Below is a small trained network, with its code and all its weights. Each question gives an input and a class and asks what happens when units are switched off, that is, made to give their printed mean instead of their output.

import numpy as np


def w(rows, s, z=0):
    codes = np.array(rows[::2]) - 128.0
    scale = np.full(codes.shape[1], s)
    scale[-1] = z or s
    return codes * scale


def norm(h):
    return h / np.sqrt((h * h).mean(-1, keepdims=True) + 1e-5)


def f(y):
    return y / 2 * (1 + np.tanh(0.7978845608 * (y + 0.044715 * y**3)))


def log_softmax(a):
    a = a - a.max(-1, keepdims=True)
    return a - np.log(np.exp(a).sum(-1, keepdims=True))


def net(x, mask):
    res = np.array(x, float).reshape(1, 3) / 4 @ E
    u = 0
    for l in range(2):
        y = f(norm(res) @ A[l][:, :-1].T + A[l][:, -1])
        res = res + np.where(mask[u : u + 14], y, B[l][:, -1]) @ B[l][:, :-1]
        u += 14
    return log_softmax(norm(res)[-1] @ U[:, :-1].T + U[:, -1])


A, B = {}, {}
E = w([
[138,253,61,69,189,128],'x0',
[221,143,217,99,142,24],'x1',
[166,230,119,236,42,128],'x2',
],0.00059)
A[0] = w([
[180,143,188,108,136,54,61],'0.n0',
[173,153,123,166,92,142,62],'0.n1',
[154,132,151,125,134,152,83],'0.n2',
[50,109,54,158,126,252,60],'0.n3',
[104,64,166,159,53,107,2],'0.n4',
[122,131,129,67,128,140,92],'0.n5',
[137,121,117,121,111,115,118],'0.n6',
[125,155,103,125,130,96,68],'0.n7',
[111,47,145,34,201,153,17],'0.n8',
[97,38,164,181,73,82,44],'0.n9',
[224,125,185,114,160,37,65],'0.n10',
[152,205,141,188,32,141,47],'0.n11',
[114,136,136,113,107,131,123],'0.n12',
[112,228,65,67,165,92,84],'0.n13',
],0.0027,0.00054)
B[0] = w([
[77,131,99,102,82,150,166],'0.n0',
[108,95,101,131,149,92,132],'0.n1',
[121,116,100,126,119,121,117],'0.n2',
[125,153,153,65,67,82,252],'0.n3',
[174,157,120,117,183,171,143],'0.n4',
[128,136,137,183,131,131,133],'0.n5',
[122,131,116,129,134,137,125],'0.n6',
[121,68,149,124,141,158,124],'0.n7',
[108,151,82,254,154,65,204],'0.n8',
[182,165,127,102,172,190,171],'0.n9',
[71,144,93,102,78,153,202],'0.n10',
[68,55,106,153,232,67,191],'0.n11',
[131,118,141,125,140,120,127],'0.n12',
[194,72,179,142,154,198,228],'0.n13',
],0.0026,0.0011)
A[1] = w([
[143,149,106,190,130,100,69],'1.n0',
[112,165,96,197,117,76,7],'1.n1',
[94,108,144,115,172,111,70],'1.n2',
[88,128,110,90,73,158,88],'1.n3',
[136,169,116,105,162,136,80],'1.n4',
[113,152,159,58,27,103,77],'1.n5',
[125,147,110,147,89,165,155],'1.n6',
[132,145,118,105,155,144,101],'1.n7',
[153,109,142,137,120,142,49],'1.n8',
[242,114,167,134,179,252,1],'1.n9',
[109,161,126,112,114,72,96],'1.n10',
[129,75,145,155,73,119,123],'1.n11',
[167,135,176,121,151,76,117],'1.n12',
[89,85,107,126,197,84,90],'1.n13',
],0.0036,0.00068)
B[1] = w([
[96,52,119,164,174,54,134],'1.n0',
[171,68,186,168,197,103,146],'1.n1',
[154,120,128,205,144,96,136],'1.n2',
[176,150,129,120,61,95,168],'1.n3',
[129,80,193,132,124,194,139],'1.n4',
[102,133,26,95,37,128,209],'1.n5',
[163,91,138,93,137,80,141],'1.n6',
[132,112,180,152,112,146,137],'1.n7',
[90,138,113,131,145,150,108],'1.n8',
[140,176,224,37,206,252,248],'1.n9',
[119,94,159,132,117,247,146],'1.n10',
[150,220,158,72,196,201,130],'1.n11',
[83,126,54,122,83,137,126],'1.n12',
[183,135,157,206,131,66,183],'1.n13',
],0.0017,0.0016)
U = w([
[134,79,133,224,177,49,254],'0',
[111,142,65,68,3,125,109],'1',
[155,151,196,70,187,233,8],'2',
],0.0067,0.00047)

Each question gives the input, the list of numbers given to net, and the class t.
The units are the neurons (one row each of A and B). Each row of codes is followed by its name. A weight is (code - 128) times the scale printed after its matrix; where a second scale follows, it is the last column's (A, B and U).
mask holds one flag per neuron, layer by layer. A switched-off neuron (its flag False) gives its mean, the last column of its row in B, instead of its output. The means were averaged over made-up inputs and are rounded, as every weight is.
A unit's drop is (log p(t) with every unit on - log p(t) with that unit switched off) / (log p(t) with every unit on - log p(t) with every unit switched off).
The circuit of an input: a set's keep is (log p(t) with only the set's units on - log p(t) with every unit switched off) / (log p(t) with every unit on - log p(t) with every unit switched off). Starting from the 12 units with the biggest drops (on a tie, the unit counted first), units are removed one at a time, each time the one whose removal leaves the highest keep (on an exact tie, the one counted first), for as long as the keep stays at least 0.8.
units of the circuit, in order: the units of the circuit, biggest drop first
unit that matters most: the unit with the biggest drop
k most important neurons: the k neurons with the biggest drops, biggest first
top k neurons in layer l: the k neurons of layer l with the biggest drops, biggest first
input [1,-6,-4], class 1: unit that matters most -> 0.n3
input [5,2,5], class 0: 4 most important neurons -> (0.n11; 0.n9; 0.n4; 0.n1)
input [8,8,-2], class 1: top 2 neurons in layer 0 -> (0.n10; 0.n0)
input [-7,6,1], class 2: units of the circuit, in order -> (0.n9; 1.n9)
input [-6,-4,3], class 2: 4 most important neurons -> (0.n9; 0.n4; 0.n8; 0.n10)
input [-4,-5,-4], class 1: 4 most important neurons -> (0.n3; 0.n11; 0.n13; 0.n1)
input [5,-8,-5], class 1: units of the circuit, in order -> (0.n3; 1.n9)
input [-8,5,3], class 2: top 3 neurons in layer 0 -> (0.n9; 0.n3; 0.n4)
input [-5,1,3], class 2: 2 most important neurons -> (0.n9; 0.n8)
input [-6,8,-1], class 1: 3 most important neurons -> (0.n13; 0.n10; 0.n0)
input [6,2,7], class 0: 3 most important neurons -> (0.n11; 0.n9; 0.n4)
input [5,5,-2], class 1: 4 most important neurons -> (0.n10; 0.n0; 0.n9; 0.n4)
input [6,6,1], class 1: 3 most important neurons -> (0.n10; 0.n0; 0.n9)
input [0,0,-6], class 0: unit that matters most -> 0.n8
input [4,0,-5], class 0: top 2 neurons in layer 0 -> (0.n8; 0.n9)
input [1,7,5], class 1: top 2 neurons in layer 0 -> (0.n8; 0.n10)
input [5,-7,-8], class 0: 2 most important neurons -> (0.n8; 0.n10)
input [-2,-5,-5], class 0: 3 most important neurons -> (0.n8; 0.n10; 0.n0)
input [-4,4,-8], class 0: top 2 neurons in layer 0 -> (0.n8; 0.n13)
input [0,5,3], class 1: units of the circuit, in order -> (0.n10)
input [4,5,8], class 0: top 2 neurons in layer 0 -> (0.n11; 0.n3)
input [-8,7,6], class 2: top 2 neurons in layer 1 -> (1.n11; 1.n3)
input [-5,2,3], class 2: 2 most important neurons -> (0.n9; 0.n8)
